Each row comes from the steps of one path. Every step used is in the known rows, and no mark comes twice. Write the path behind each row, first mark first.
Known rows
p v s r: -498 369 -295 -349 63 -398 -59 -589 -251 28 -366 -367 -229 -199 63 396 158 26 358 363 193 -185 65 173 279 -14 182 279 -103 -79 16 -80 -61 -194 -182 -45 -72 -403 -185 -118 -78
r p m b l s g j: 330 -112 61 -95 -31 122 158 -294 314 116 119 74 -98 95 170 62 -109 -277 106 -127 -345 65 477 285 6 -5 118 -416 -25 -200 -172 25 55 0 225 -176 -61 393 225 106 -346
r v g l p m b: 322 -195 116 158 96 255 -291 15 606 129 -8 76 35 603 -487 -184 420 -326 -179 -354 -98 131 -167 55 318 35 -109 161 192 202 -272 -101 330 1 330 -581 56 53 267 170 74
s g r b l p m: 259 11 -140 -80 19 55 222 -360 489 307 232 290 4 310 43 -17 14 -61 -208 -573 -61 -285 18 484 -9 183 -42 -316 -100 -340 394 36 -11 108 268 40 54 68 12 198 79
p v g j: -184 -575 108 393 -14 -703 -180 -83 -90 -125 -19 30 -182 -99 -45 49 -210 -438 23 149 90 152 249 -56 303 -348 117 374 296 -56 -144 -26 -14 279 29 -331 59 576 291 -461 18
b m r l p v s: -222 271 226 69 -290 -19 -82 92 208 232 -129 -312 118 -60 -15 123 19 113 306 -63 127 179 -349 44 51 -114 -229 315 130 452 -196 -187 196 -263 -576 -50 159 -269 81 206 387
r g j m l p: 286 -139 416 412 168 97 -3 416 -33 -147 20 311 -69 82 -94 -532 -130 156 -198 -182 -237 -209 -454 -337 -375 107 -292 -169 230 117 -271 -137 226 338 -247 145 -111 262 106 -18 -174
b m l s g: -194 303 212 102 104 41 87 -419 -26 35 -283 63 122 218 179 -115 -121 189 449 -78 -222 -61 286 217 1 29 229 -595 -1 232 -14 50 129 -115 -93 -203 -177 -185 149 74 -292
m b l g j: 336 -275 122 330 -62 -171 189 -231 -145 273 173 360 -281 165 338 -133 -22 -277 -314 -227 70 -99 292 -28 -119 -405 259 -289 1 -289 -261 263 -308 217 278 118 101 867 -31 -322 -224
p v r g l s m b: 85 -93 -92 -117 325 249 -275 -104 122 307 26 61 223 354 142 -36 484 221 132 -224 -73 291 311 -170 55 80 6 -161 57 135 -340 -348 242 -194 293 -397 -141 -156 -91 277 148
j m l r p v: 29 -116 83 295 -170 61 46 -212 229 -125 8 58 -47 -136 -275 61 -228 289 49 242 -290 147 -499 -85 -165 97 8 499 126 169 -112 -47 267 7 -162 225 -265 -168 322 -89 49
g j p v r b: -48 -313 -191 -415 136 52 -138 460 -266 30 314 102 88 -7 -288 46 125 112 -194 352 117 116 51 -135 135 -288 -57 380 151 -350 98 -59 213 213 -115 113 54 -332 -33 -283 53
s r v p: -453 192 -162 -533 -54 -17 -300 533 -467 -427 -160 -573 47 -146 -122 -40 721 -32 279 587 300 -331 -67 397 -64 -68 -202 212 -265 -159 81 173 -238 -172 132 -169 10 -356 -370 -106 -51
v s r l: -256 530 -111 -494 -215 -166 -28 -249 -316 -244 -98 -438 -203 -488 -8 471 199 98 493 77 248 -60 -346 158 169 -145 142 -13 -371 229 -211 -16 47 -403 -168 -75 -69 -641 -163 -21 -164
m l s r: -238 523 -86 -216 71 95 107 -350 -221 -250 -195 145 -45 -25 253 44 207 152 284 -27 4 -407 138 258 82 161 256 -262 -165 36 -90 76 139 -302 -100 -130 -234 -361 16 -136 -390
m l p v: 70 -176 352 571 -127 -112 -60 40 275 196 -88 356 72 364 -103 -113 200 322 14 -84 -21 62 -402 129 -127 69 -45 699 315 58 55 -42 267 -42 -251 64 -152 25 266 -223 122
v s g j p m r b: -218 69 -182 -439 121 499 -249 304 45 156 80 -152 110 124 -328 110 -126 -162 -86 260 -84 -228 461 -407 147 -13 -62 -162 -101 -406 50 -153 215 -145 -156 219 -46 -543 85 53 -246
m l s r p v g j: -73 -203 337 108 57 -291 -18 -2 130 -129 -46 -57 20 -203 146 137 -139 -330 10 202 -123 147 334 54 259 -84 173 130 180 124 -334 -232 279 57 -188 -343 -48 285 449 -189 -78
v r g j m b l p: 610 -41 157 125 434 258 68 320 -24 217 280 214 94 125 89 -394 302 -57 -201 -446 -135 -198 -407 -103 -321 -45 -514 -431 113 5 -120 -1 17 281 123 -88 190 545 -286 220 158
g j m l p v: 165 -353 319 625 -189 -452 36 167 101 91 -144 351 28 191 -48 -218 -246 301 -267 14 -149 85 -366 -171 -132 202 -108 552 399 94 -31 -216 68 203 -282 103 -115 260 299 -191 41
l g r p m: -109 -150 -176 -50 -294 84 268 -516 404 -226 180 26 -435 32 -234 35 -251 -327 -113 19 14 21 2 313 -62 -12 224 132 -9 -202 -12 149 37 185 222 362 -189 98 124 -42 -21
s m l r p v: -143 -51 37 225 -82 146 -19 -275 213 64 5 85 9 -90 19 208 25 310 260 51 -224 116 -103 32 -185 90 154 461 -73 113 -62 45 333 -122 -98 211 -330 -111 200 -41 77
m b l p v r g: 309 -159 237 78 523 490 -33 211 184 390 216 98 255 195 -238 3 631 55 20 -146 6 172 -360 14 -420 -299 -465 50 65 -211 -125 -297 298 133 171 -190 149 17 -227 160 353
b m r l: -392 337 -122 107 -321 406 -18 378 -169 -122 49 -127 261 -197 -118 309 -92 104 382 -191 199 5 -341 -361 -270 -39 29 20 -394 390 -114 465 31 -442 -68 48 6 -221 -176 80 9
s r b m: -639 286 -746 -478 398 348 218 -209 -267 165 101 97 208 -18 -148 187 -105 276 111 -278 41 -339 258 -27 98 155 423 -203 -476 172 36 582 135 -91 210 -138 160 -165 -331 36 -107
b r g l p v s m: -148 187 -23 -111 198 -128 -274 -300 141 210 -99 -260 17 -80 410 -5 222 232 114 -177 95 141 211 -67 32 96 -67 -65 -127 89 111 -69 -171 -48 -36 54 65 -40 -366 352 367
j g r l s m: -174 313 -222 -122 1 -160 63 -198 -351 -401 -41 0 -17 -379 349 -222 -220 342 361 -414 78 -32 273 129 130 12 278 -461 -127 351 43 -266 -88 -67 139 99 -323 -143 0 -23 70
p m r v: -314 33 -233 160 -385 605 -164 449 36 -400 -59 -168 157 157 -695 54 125 35 288 38 89 -22 -84 81 -322 -191 -208 420 -315 -224 63 163 -49 -103 229 -63 -68 -309 71 -79 -277
b l g r v p m: 99 -242 -13 -135 -516 -228 71 14 151 -117 28 -135 -79 96 -46 -56 149 -310 -432 45 265 13 -38 549 22 -53 -141 23 -33 -390 225 -106 -393 124 286 63 320 -2 -166 138 230
m l g j p v: 163 -434 357 597 -168 -310 19 136 -78 -1 -237 324 -189 108 -37 -51 -376 -82 -578 488 11 272 130 -424 67 60 263 601 376 -128 281 -75 -109 137 -232 451 -35 227 300 -406 -6
s g r v p: -409 43 37 -368 -284 -134 -469 662 -361 -421 -128 -686 60 26 55 -140 499 -89 224 639 278 -189 33 377 -196 -324 -187 -94 -81 -286 136 57 -187 116 3 -75 -90 -156 -229 45 8
g l s m: -81 95 -351 -145 -34 -139 -108 -420 -24 -254 141 108 -211 -65 512 -208 81 223 447 -362 155 54 389 189 230 255 276 -315 -118 183 88 293 -354 -268 321 -52 -215 -58 -98 -28 -85
g j p m b l s r: 252 332 -319 -286 162 157 268 -347 -46 -84 -83 255 -78 -40 301 136 -7 -284 -290 -183 -111 -335 450 140 311 462 195 -386 -162 -97 259 83 -111 -281 198 -131 130 63 -64 94 -209
g j m l: 93 -321 52 357 -337 -348 -156 125 -452 -362 -154 198 -169 -55 -120 -194 -578 132 -236 144 -112 70 -412 -617 8 55 71 66 286 -18 -231 59 31 305 -304 309 -4 75 -77 -82 -458
p v r b m: -457 -96 -480 -315 169 127 139 20 -182 276 194 120 318 69 -254 135 -87 284 45 -158 110 142 -19 -6 90 -141 120 158 -81 143 -4 310 197 152 16 -145 312 -184 -290 56 247
v r g l p: 370 56 333 -70 318 287 -137 408 398 -29 298 100 -211 105 169 -345 531 -183 85 -105 240 5 -478 4 -299 -160 -302 -211 93 -74 -64 315 -116 237 105 17 -85 153 -141 -15 174

Write each row's path
280 366 74 -285 203 293 -35 -27 226 337 384 -61 71 168 348 -207 373 149 150 -469 66 -376 -110 512 -67 -219 -139 -610 -81 -168 210 136 89 28 -105 78 54 54 -91 210 110 : v s g r b l p
-16 310 -11 -207 127 -429 201 -441 -259 181 -341 -225 -282 -303 422 303 -111 -228 -256 388 182 -130 340 -15 275 57 244 -62 -87 -161 266 -107 -439 -69 -167 260 154 27 -178 -89 15 : b l g j p v s r
-40 220 219 -78 -412 45 -139 335 -32 -154 -208 -350 -38 -272 -111 391 -294 -333 90 279 36 116 -28 -470 18 32 -125 -72 -152 41 20 -190 -37 -318 -302 206 -52 -456 73 156 -123 : v s g j p m r l
-240 -180 -186 -179 259 -8 322 224 -273 299 102 223 179 6 -40 -43 -371 26 -475 61 57 126 342 -278 73 -107 203 -71 9 135 76 171 -39 349 -50 97 327 149 -141 -63 262 : l g j p v r b m
104 -171 54 387 -109 134 250 43 247 177 140 -88 119 -122 -90 99 -293 101 -120 293 -55 193 -99 -216 -353 125 -37 426 -34 -63 61 84 -350 -131 144 434 -117 291 123 -112 112 : b l g j m r p v
155 -151 -151 34 179 -524 266 -288 -106 -318 40 -194 -8 -518 -3 -87 -589 -98 -139 109 -198 58 12 -39 291 327 -60 -158 93 309 19 -223 -346 86 184 -211 93 294 172 -28 34 : b l s r p v g j m
537 176 211 80 163 127 -38 171 40 211 14 -179 95 181 53 -360 188 95 21 -337 -232 -151 -216 182 -120 -67 -371 -454 23 149 -57 -98 -78 135 7 -201 139 355 -37 305 -57 : r v s g j m b l p
243 -139 117 -148 -222 -339 200 -19 -35 -381 -158 105 -296 -212 -99 68 -426 -485 -264 224 -103 199 191 -29 290 195 -84 -107 176 -44 297 -264 -130 131 -58 61 54 -208 157 -16 -52 : v r l s g j p m
552 -358 -139 158 160 69 -19 19 -116 307 176 100 218 51 -119 86 -19 56 -351 -169 -82 280 -347 -364 -91 -54 -250 -58 104 -206 -43 -129 -90 147 269 -66 385 299 -368 287 116 : p v r g j m b l
-93 2 193 342 -146 -31 106 409 20 -14 -270 16 250 -105 85 185 -517 -20 -188 352 -119 258 367 -400 -26 313 113 183 53 258 382 -85 -132 -232 -226 76 -29 22 349 -33 122 : b m r l s g j p v
